Below is a small trained network, with its code and all its weights. Each question gives an input and a class and asks what happens when units are switched off, that is, made to give their printed mean instead of their output.

import numpy as np


def w(rows, s, z=0):
    codes = np.array(rows[::2]) - 128.0
    scale = np.full(codes.shape[1], s)
    scale[-1] = z or s
    return codes * scale


def norm(h):
    return h / np.sqrt((h * h).mean(-1, keepdims=True) + 1e-5)


def f(y):
    return np.maximum(y, 0)


def log_softmax(a):
    a = a - a.max(-1, keepdims=True)
    return a - np.log(np.exp(a).sum(-1, keepdims=True))


def net(x, mask):
    res = np.array(x, float).reshape(1, 3) / 4 @ E
    u = 0
    for l in range(2):
        y = f(norm(res) @ A[l][:, :-1].T + A[l][:, -1])
        res = res + np.where(mask[u : u + 10], y, B[l][:, -1]) @ B[l][:, :-1]
        u += 10
    return log_softmax(norm(res)[-1] @ U[:, :-1].T + U[:, -1])


A, B = {}, {}
E = w([
[113,53,162,140,148],'x0',
[254,134,196,115,100],'x1',
[145,163,193,212,34],'x2',
],0.0078)
A[0] = w([
[126,112,124,65,115,166],'0.n1',
[92,119,185,224,123,130],'0.n2',
[138,204,75,95,167,92],'0.n3',
[2,110,114,221,109,92],'0.n4',
[178,62,168,86,148,66],'0.n5',
[55,120,70,131,162,4],'0.n6',
[209,248,87,85,113,20],'0.n7',
[24,90,67,112,183,134],'0.n8',
[113,216,93,110,87,145],'0.n9',
[177,179,71,94,100,68],'0.n10',
],0.0091,0.0041)
B[0] = w([
[114,149,138,114,146,166],'0.n1',
[134,103,92,140,59,200],'0.n2',
[138,171,202,106,70,177],'0.n3',
[125,200,87,206,169,238],'0.n4',
[183,104,60,137,208,173],'0.n5',
[81,73,224,122,108,184],'0.n6',
[158,254,177,52,76,184],'0.n7',
[157,90,167,91,107,253],'0.n8',
[103,149,73,80,207,190],'0.n9',
[138,208,160,102,128,161],'0.n10',
],0.016,0.0073)
A[1] = w([
[22,124,137,20,69,142],'1.n1',
[67,179,159,254,36,3],'1.n2',
[35,171,121,56,159,180],'1.n3',
[34,158,43,240,211,1],'1.n4',
[234,34,126,131,14,22],'1.n5',
[63,232,51,208,210,137],'1.n6',
[230,189,15,175,27,114],'1.n7',
[185,101,157,202,162,132],'1.n8',
[240,161,195,44,230,157],'1.n9',
[72,88,251,46,127,30],'1.n10',
],0.0078,0.0025)
B[1] = w([
[174,82,215,179,88,191],'1.n1',
[36,246,103,150,132,198],'1.n2',
[164,39,139,150,78,196],'1.n3',
[199,162,129,182,158,194],'1.n4',
[172,101,77,110,40,172],'1.n5',
[138,95,112,217,123,212],'1.n6',
[113,85,195,63,75,225],'1.n7',
[202,127,84,107,178,168],'1.n8',
[67,120,72,139,249,254],'1.n9',
[85,54,212,194,120,199],'1.n10',
],0.014,0.0075)
U = w([
[106,18,205,128,140,177],'0',
[119,158,115,107,6,110],'1',
[149,210,167,17,141,183],'2',
[192,66,87,87,68,142],'3',
[104,181,62,237,108,165],'4',
[88,133,22,90,117,2],'5',
[89,125,45,92,113,24],'6',
[116,81,54,79,251,157],'7',
],0.014,0.0073)

Each question gives the input, the list of numbers given to net, and the class t.
The units are the neurons (one row each of A and B). Each row of codes is followed by its name. A weight is (code - 128) times the scale printed after its matrix; where a second scale follows, it is the last column's (A, B and U).
mask holds one flag per neuron, layer by layer. A switched-off neuron (its flag False) gives its mean, the last column of its row in B, instead of its output. The means were averaged over made-up inputs and are rounded, as every weight is.
A unit's drop is (log p(t) with every unit on - log p(t) with that unit switched off) / (log p(t) with every unit on - log p(t) with every unit switched off).
The circuit of an input: a set's keep is (log p(t) with only the set's units on - log p(t) with every unit switched off) / (log p(t) with every unit on - log p(t) with every unit switched off). Starting from the 12 units with the biggest drops (on a tie, the unit counted first), units are removed one at a time, each time the one whose removal leaves the highest keep (on an exact tie, the one counted first), for as long as the keep stays at least 0.8.
circuit, biggest first: the units of the circuit, biggest drop first
unit that matters most: the unit with the biggest drop
k most important neurons: the k neurons with the biggest drops, biggest first
k most important neurons of layer l: the k neurons of layer l with the biggest drops, biggest first
drop of u: that unit's drop, to one decimal
input [3,-4,1], class 4: circuit, biggest first => [0.n4]
input [-2,0,2], class 1: circuit, biggest first => [0.n2 0.n7]
input [8,1,7], class 1: circuit, biggest first => [0.n2 1.n2 1.n5]
input [-7,-3,3], class 2: 2 most important neurons => [0.n7 0.n3]
input [5,3,1], class 3: 3 most important neurons => [0.n9 0.n2 1.n5]
input [-8,0,-8], class 2: 3 most important neurons => [0.n7 0.n10 0.n3]
input [-8,-3,2], class 2: 2 most important neurons of layer 0 => [0.n7 0.n3]
input [3,0,0], class 3: 2 most important neurons => [0.n2 0.n9]
input [4,-5,0], class 4: 2 most important neurons => [0.n4 1.n2]
input [2,0,-8], class 0: 2 most important neurons => [0.n4 1.n10]
input [0,3,4], class 1: 2 most important neurons => [0.n8 0.n5]
input [2,-7,-2], class 0: 2 most important neurons => [0.n8 0.n6]
input [1,4,4], class 1: 2 most important neurons of layer 0 => [0.n8 0.n9]
input [7,3,0], class 7: unit that matters most => 0.n5
input [6,0,6], class 1: 2 most important neurons of layer 1 => [1.n7 1.n9]
input [-1,4,-2], class 2: 3 most important neurons => [0.n7 0.n9 0.n10]
input [1,3,3], class 3: 3 most important neurons of layer 0 => [0.n4 0.n7 0.n3]
input [4,2,6], class 1: 2 most important neurons => [1.n2 0.n8]
input [5,5,7], class 1: 2 most important neurons => [0.n8 1.n2]
input [-1,-8,-1], class 0: circuit, biggest first => [0.n8]
input [-4,6,2], class 2: drop of 0.n7 => 0.3
input [0,8,1], class 7: drop of 1.n9 => 0.8
